(in the rows, 128 means zero)
Each row has a class, written after it.
[110 178  86 171 139 143 146  85 148  42 143 138 123 117  99 128  92 139
 135 125 134 178  98 106 139 151 117  83 121 132 143 127 122  93 126 122
 185 146 152 103 122 165 148] => A
[112 107  83 137 127 109 125 124  92 156 198 120 131 120 104  67 147 205
 169 116 164  89  99 115  87 155 114  81 150 106 178 167 107 132 129 153
 138 122 139 113  91 101 127] => C
[120 138 105 110 156 122 138 122 108 168 123 145 108 108 105 140 146 123
 163  72 185 151 135 134 152 138 108 114 134  85 122 159 154 160 131 167
 109  96  94 136  71 181 110] => B
[157 120 130 162 180  93  94 110 162 152 179 159 159 151 151 130 129 151
  82 123  94 109  87  81 132 121 146 182 111 115 166 101  75 104 121  82
 177 143 159 126 153 131 157] => A
[155 138 148 140 130 109 126  94  87 129  76 132 163 155 193 105 144 165
 110 128 117 141 106 104 150 134 146 136 108 134 121 135 142 127 157 123
 163 132 148 166 104 186 142] => W
[118 110 137 167 136 134 125 115 132 116  61 121 140 108 111 156 118 103
 173 111 150 110 126 111 140 139 142  92  86 129 132 140 142 136 114 144
 140 140  81  87 122 152 127] => V
[162 142 175  99  91  91 114 168 131 137 167 155 151  85 127 123 149 103
  71 111 150 114  97 131 174 131 147 182 179 132 166 154 189 130 123 126
  93  97 115 183  89 148  88] => D
[154 178  95 139 152 119 148 166 176 121 141 150 152 105  98 131 134  83
 113 124 182 198 174 113  95  75 147 138  92 116  87 194 170 133 150 116
  74 119  61 105 157 149 139] => W
[160  77 155 131 138 100 139  93 111 155  95 148 114  97 154 125 111 132
 121 117 115 136  99 123 137 124 157 122 114 145 135 174 134 139 134 102
 158 118 115 138 118 207  94] => W
[104 178 130 140 168 102  89 143 116 116  36 145 211 105 143 135 134 145
 144 110 160 168 123 107 144 101 135 140  94 100 152 173 129 159 143 115
 139 151 131 131 121 172 149] => A
[135  61 154 122 116 115 100 119  78 152  79 151 109  97 124 136  61 164
 171 116 139  95 125 120 178 112  94  65 124 107 151 163 133 152  91 102
 138 148  81 122 132 147 106] => C
[139 150 146 169 146 137 123 131 110 102  78 134 111 153 146 118 104 142
 118 131 119 115 130 148 141 106 128 125  44  83  96 164 138 170  91 172
 123 118 151 150  80 185 152] => J
[ 58  90 122 158 134 112 136 150 148 126 119 103 141 142 119 155  99 142
  82  84 162 119 155  85 141 151 127 104 154 130 137 128 147 191 125 153
 122 134 101 110 103 117 127] => U
[ 89 134 138 140 159  94 138  89 105 167 106 112 181 108 140  90 190 161
 146 103 175 150 117  71 154 106 125 145 129 150  72 163 148 133 124 126
 176 143  90 102 183 121  58] => C
[104 159 149 141 150 159 184  85 156 106  91 106  87  85 109 147 128  97
 176 146 112 106 116 165 144 144  93 134 150 127  94 129 160 156 148 165
 221 135 107  96  82 105 101] => B
[126 200 166 138 124 126 144 112 161 128 140 126 170 150 138 115 134 153
 167 161 206  79 145  67 165 139 168 161 101 149 114 144 180 115  99 134
 163 149  88 129 105 154 160] => G
[ 86 137 119 102 101  73 128  92  97 194 162 169 158  99 159 136 126 147
 153 140 124 115 120 130 152  88 120 102 168 110 170 118 146 127 148 126
 167 123 102  95 127 126 134] => A
[130  93 110 104 108  94 129 125 140 117 219 139 101 149 145 109  81 140
 155 100 156 192 156 156 134 138 121 138 170 106 191 173 136 106 133 135
  94 131 149 185 127 197 127] => H
[104 128 149 156 120 138 122 103  62 166 126 118  97 107 131 175  80 110
 118 142 144 154 158 140  97 125 143  86 107 139 159 140 140 163 168 150
 127 133  89 131 108 122 117] => U
[143 138 129 169 141 124 163 152 123 104 147 156 132 150 120 124 115  51
 172  83 184 182 135  63 160 133 112 154  86 168  89 169 124  75 144 120
  98 127 130 138 139 141 119] => D
[102 110  89  84 104 127 140 151  82 167 173 167 147 146 168  85 167 175
 162 128 180 155 124 157 126 155 153 168 175 141 158 135 127 124 148 143
 128 113 162 142  88  77 113] => U
[115 174 148 158 129 139 150 111 175  81 172 129 117 110 143 140 168  46
 100  63 191 140 147 127 168 108 142 169 128 119 125 155 158 136 111 143
  27  89 108 148  92  75 169] => U
[114  97  83 140 143 121 139 143 152 113  85  91 145 109 126 139 131 133
 139  73 126 199 152 143 125 102  85  74 107 116 173 159 109 168 129 115
  52 149 109 109 192 132 105] => W
[161 171 148 202 119 120 104  97 112 167 159 189 121  99 131 155 100 137
  94 145 124  71 144  94 163  75 118 155  88 116  66 111 153 156 132 133
 213 108  84 127 112 134 157] => J
[101 120 160 161  93 122 111 110 151 102 113 102 153 136 131 136 147  99
 156  78 179 137  93 138 172 124 139 135 126 124 156 133 167 131 124 155
 123 141 141 117 110 130 105] => V
[ 87  98 167 144 115 126 108 129 124 158  71 111 149 172 165 162 158 165
  81 114 143 155 139 142 158  89 154 141 131 132 202 127 154 138 139 158
 112 145 133  77  99  97 115] => J
[111 130  68 114 160 139 154 100 131 101 180 131  87 141 106 137 113  76
  96 120  82 176 126 137  45 140 105  61 196 128 146 123  84  90 142 112
  95 128 157  99 184 123  94] => W
[123 165 160 138 149 158  89 108 105 126  65 133 145 146 147 123 140 124
 101 116 128 160 108 118 107 128 159  80 182 131 189 134  74 114 162 107
  98 128 164 158  69 102 139] => A
[118 139 114 106 147 116 118 139 141 108 140 150 116 153  95  80 139 128
 169 127  94 169 195  72  97 111 106  84 158 159  70 130 127 110 142 118
 178 145  78 159 132 143  77] => H
[105 133 160 136  98 130 160 119 101 141  50 108 141  88 149 123 135 117
 126 156 105 172 118 169  86  81 137 104 134 136 134 171 128 174 167 150
 167 123 123 109 114 146  93] => W
[133 119 147 176  50 111 128  75  64 159 183 136 127 105 144  78 159 143
 187  97 169 140 109 118 117 150 126  76 164 146 144 146 149 118 161 156
 163  84 107 192 101 133  93] => C
[153 118 163 144  87  90 115 173 141  72 139 131 161 105 117 153 141  45
  94  90 146 126 120  83 113  97 134 156 150 121 141 133 139 144 145 121
 102  80 110 128 121 128 146] => D
[147 118 153 136 105 126 152 143 147 129 180  96 120 119 103 126 114  93
 154 111 221 144 121 123 120 121 156 151 111 104 107 189 141 153 108 140
  72  94 100 128 109 154 116] => B
[179 133 171 117 119  79 166 113 128 194 109 158 144 182 180 106 123 167
 100 136 147 178  92 134 197  79 104 144 193 123 195 145 126 116 140  87
 167 137 157 120 140 129 124] => G
[116 128 106 212 161 165 118 113 187  90 181 104 133 125  94 143 113 105
 104  91 197 104 112  94 144 125 151 171  67 145  93 123 113 151 115 120
 130 133 138  74 121  52 176] => U
[129 140 120 167  86  93 162 115 134 102 188 107 168 105 152  86 140 142
 146 123 176 128 119 117 161 114 145 143  93 139 136 178 186 130 141 170
 100 124  89 139 105 126 137] => V
[131 174 156 159 121 106 142  77 135 157 200 102 151  71 116  68 186 134
 132  90 177 121 126  69 145  78 131 119  93 121 116 159 113 157  99 128
  89  93  77 161 146 122 145] => C
[ 81 146 168 183 145 132 134  81 107  79  80 130 193 131 118 172 162  79
 122 115 157 149 138 113 155 118 107 154 132 148 163 110 142 105 170 156
 158 155 115  98 143 124 156] => V
[121  94 145 156 166  92 101 110 104 169 139  93 136 167 146 134 115 105
 117 102 122  85 116 101 125 116 124 100 110 112 142 151 148 147 123 151
 102 135  99 116 113 121 107] => B
[123 129  74 126 151 137 122 117 156 116 139 187 142 141  99 116 104 107
 118  94 154 227 162 113 149 104 137 122 117 132 115 101 142 132 164 136
 147 128 108 151 130 184 152] => V
[117 120  94 153 141 134 109 115 199 111 168 100 137 151 128 122 107 137
 157  78 186 151 179 121 155 102 104 145 106 143 100 141 140 182 148 122
 101 140 104 176 134 144 130] => G
[125 157 134 140 106 106 124 165 120 129 175 145 144 104  81 128 104  56
 104 113 158 120 100 111 131  97 111 110 150 136 160 168 141 120 140 126
  80 111 133 111 101 106 127] => D
[116 129 187 125 150  82 178 102 137 160 150 131 102 156 147 166 140 107
 167 122 150 133 144 117 169 124 115 170 112  91 142 127 180 106 135 170
 167 169 100  94 140 159 109] => V
[114 161  92 105 153  89 167 131 183 171 149 178 168 190 143  79  91 134
 127 110 146 191 148  90 165 129 112 138 161 136  96 110 143 154 146 116
 163 132 146 199 158 201 132] => G
[125 200 165  98 122 103  92 138  83 173  78 166 160 165 196 141  94 150
  80 120 127 179  93 100 193 128 161 143 111 104 161 133 139 104 136 120
  83 149 170 194  81 190 122] => A
[118 131 126 164 142  67 127 130 116 176 142 104 124 128 143 129  72 119
 124  61 180 153 168  65 150  93  92  71 131  97 159 188 132 187 159 141
  97 120  99 157  97 214 168] => D
[122 161 128 166 141  72 175 114 161 131  69 130 106 125 170 163 127 108
 138 138  36 114 144 131 154 117  77 109  73 117 157 161 155 122  85 133
 127 133  91 104 159 189 125] => J
[107 133 157 177 117 138 156 136 162  82 118 109 126 170 108 156 135  90
  59 129 132 219 163 142 119  53 117 142  84 136 152 160 111 124 122 141
  64 120 126  94 145 147 141] => J
[169 128  90 141 165 131 163 124 153  79 135 128 120 125 123 133 154 121
 110 134 109 171 113 161 105 126 126 154  88 122 126 145 152 109 163 131
 132 136 132  93 143 116 126] => W
[122 193 107 121 122 100  70 152 120 121 153 154 169 150 115 116 133 140
 143  94 169 165 115  83 138 133 133  83 154 120 183 152 148  87 134  98
  79 151 134 152 112 130 108] => A
[105 120  94 140 177  87 110 119 153 159 159 130  97 137 117 119  72  70
 161  98 112 185 155 132 107  80 114  95  80 130 131 214 128 111 117 122
  87 152 109 125 156 195  92] => H
[131 158 136 157 162 137 108  99  98 158  80 151 123 131 160 159 101 133
  88 118 104 208 135 111 146  84 124 113 102 119 104 119 104 134 162 118
 157 148 117 139 143 143  98] => A
[104 155 124 118 183 126 166  99 167  35  12 102 132 108 116 146 102 107
 112 126 127 172 108 149 159 100  90 113 149 142 130 195 137 155 114 102
 142 151 136  79 141 178 103] => G
[139 115 149 135  89  81 126 146  74 193 133 140 131 170 167 133 143 160
  78 128 128 112 106 112 150  78 143 110  80 111 118 159 192 118 145 169
 110 124  94  85  59 129 103] => W
[ 64  71  51 108 116  97 150 147 143  96 173 132 124 134 150 148 104 145
 162 110 143 117 167 125  99 185 134 118 165 123 179 123 161 148 142 157
 133 125 108  99 113 115 152] => U
[105 184 148 124 145 118 134 135 185  78  88 125 143 200 128 121 129 113
 106 100 159 170 106 106 195 103 149 161  79 124 142 136 174 116 130 134
  86 150 193 111  76 144 168] => J
[ 87 149 138 148 194 160 135  92  97 120  65 148 146  84 115 171 177  67
 147 117 150 126 186 112 105 109 112 132 142 141  88 113 107 163 158 125
 151 120  72  91 151  57 145] => U
[105 111 160  90 150 133 118 104 140 145  78  88 156 122 137  88 138 161
 109 153 108 125 111 170 159  85 128 145  87 108  90 123 141 194 105 127
 135 145 125 141 150 135 110] => C
[134  69 114 178  93 151 167 115 191  82 126 111 136 167 141 131 146  69
 150 115 149 157 132 145  80 132 130 120 174 151 124 142  76  93 131  92
 107  90 143  91 164 126 162] => W
[154 165 156 104 115  99  78 140 144 108 142 137 150 163 145  90 150 164
 153 115 186 153 124 121 183  97 163 189  77 136 140 173 196 125 128 103
  96 149 152 180  86 169 112] => J
[131  62 119 161 163 136 206 122 179 149 129 126 136 135 110 142 117 119
 154 151 131  88 166 137 102 152 105 122 134 124 106 117  99 148 156 120
 143 123  93  83 162 104 185] => W
[112  97 137 128 182 182 145 115 124  91  96 119 103 125 145 114  74 107
 140 121 177 151 191 144 137 117 143  88 172 118 132 161 149 159 143 165
 127 151 102 119 102  94 152] => D
[130  90 137 122 157  76 120 103  77 183 143 133 152 155 181 116 124 170
 146  83 140 141 145 106 163 126 105  80 141  72 125 114 129 164 127 131
 102 138 109 174 181 141  98] => A
[134 139 138 153 114  97 158 127 163 165 230 105 113 178 160 109 120 148
 116  87 184 123 134  70 198 147 110 167 126 121 118 133 134 112 101 141
 112 129 141 163 114 185 142] => D
[144 107 143 158 152 123 138  90  75 139  50 144 151 124 185 142  95 137
 105 150  97 115  90 145 178  92 123 144  91 118 154 131 115 135 160 143
 162 149 139  88 105 108 172] => V
[ 42 120 146 136 150 146 196 106 145 144  97  82 184 111 114 134 152 110
 175 160 189 129 182 138 141  91 138 169  43 139  41 139 144 179 143 190
 117 145  62  78 149 134 145] => V
[163  91 156 135 129 122 123  99 145  77 159 120  89  68 151 122  89  85
 156 133 113 117 133 170 103 124 172 142 119 129 181 210 131 115 116 126
  91 112 108 160 103 153 135] => H
[133 108 124 163 153 152 142 138 146 133 121 145  96 105  99 193  98 105
 134 129 130 131 135 157 128 144  94 166 125 131 181 163 113 119 151 137
 142 131 101 102  78 131 132] => B
[152 144  99 131 129 121  65 121 139 197 230 144 118 114 133 136 139 139
 165  64 197  88  99 139 166 143 135 169 151  71 114 103 198 158 126 159
 161 125 122 143 105  83  79] => B
[143 178 140 147 167 117 108  92 125 193 135 158 129 129 115 145 187 102
 175 132 129 179 187  97  89  91 128 105  92 139 105 126 117  98 159  98
 150 127  45 140 161 162 106] => A
[125 161 106 160 172 113 161 107 158 116 152 108 120 142 164 148 129 122
 160 104 150 128 114  81 163 135 125 177  84 110 107 130 142  95 134 151
 151 179 132  65 158  86 122] => V
[ 91 130  83 140 140 124 194 121 131 141  99 104 163  90  70 110 145 171
 194 145 157 146 129 123 115 175  82  57 137 139 175 157 109 119 112 118
 126 139  88  70 193 124 129] => C
[138 100 170 128 111 118 158 103  94 158  59 124 139 130 143 144  92 145
 123 159 137 147 140 121 153 107 142  90 102 138  81 132 177 157 161 124
 171 139  76 107 133 176 114] => W
[105  89 155 140 122  99  95 103  81 190  99 101 104 136 103 170 105 151
 176  61 186 138 134  59 106 161 133  34 128  82 191 126 110 153 124 136
 133 128 103 113 130 202 121] => C
[112 144 130 119 177 115 124 117  94 174  90 136 122 112 176 173  67 146
  68 103 154 219 161 104 177 104 139 156 107 110 105 128 157 191 149 125
 145 166 103 142 177 148  89] => U
[110 130  98 154  93 103 133 171 124 115 191 117 160  97  84  77 107 116
 177  95 158 148 113  90 129 129 115  97  86 167 144 152 157 155 154 153
 129 137 127 153 116 120  92] => D
[ 69  96 154  86 121 109 159 122 160 118 110 153 180  83 138  86 185 147
 154 102 105 138 119 126 193 132 134 152 144 171 131 117 141 148 114 129
 129 128 103 176 121 125  64] => A
[139 153 103 162 110  80 199 144 145 113 160 143 133  91 114 156 119 119
 129 135 148 147 128 111  94 167 118 137 148 105 174 133 137 155 162 132
 179  94 113  99 134 135 186] => U
[137  82 160 128 161 103 143 112 105 111 132 122 147 143  97 127 132 150
 107 146 157 107 138 127 130 143 133 133 136 120 128 163 140 115 131 138
 123 117 105 113 107 174 149] => H
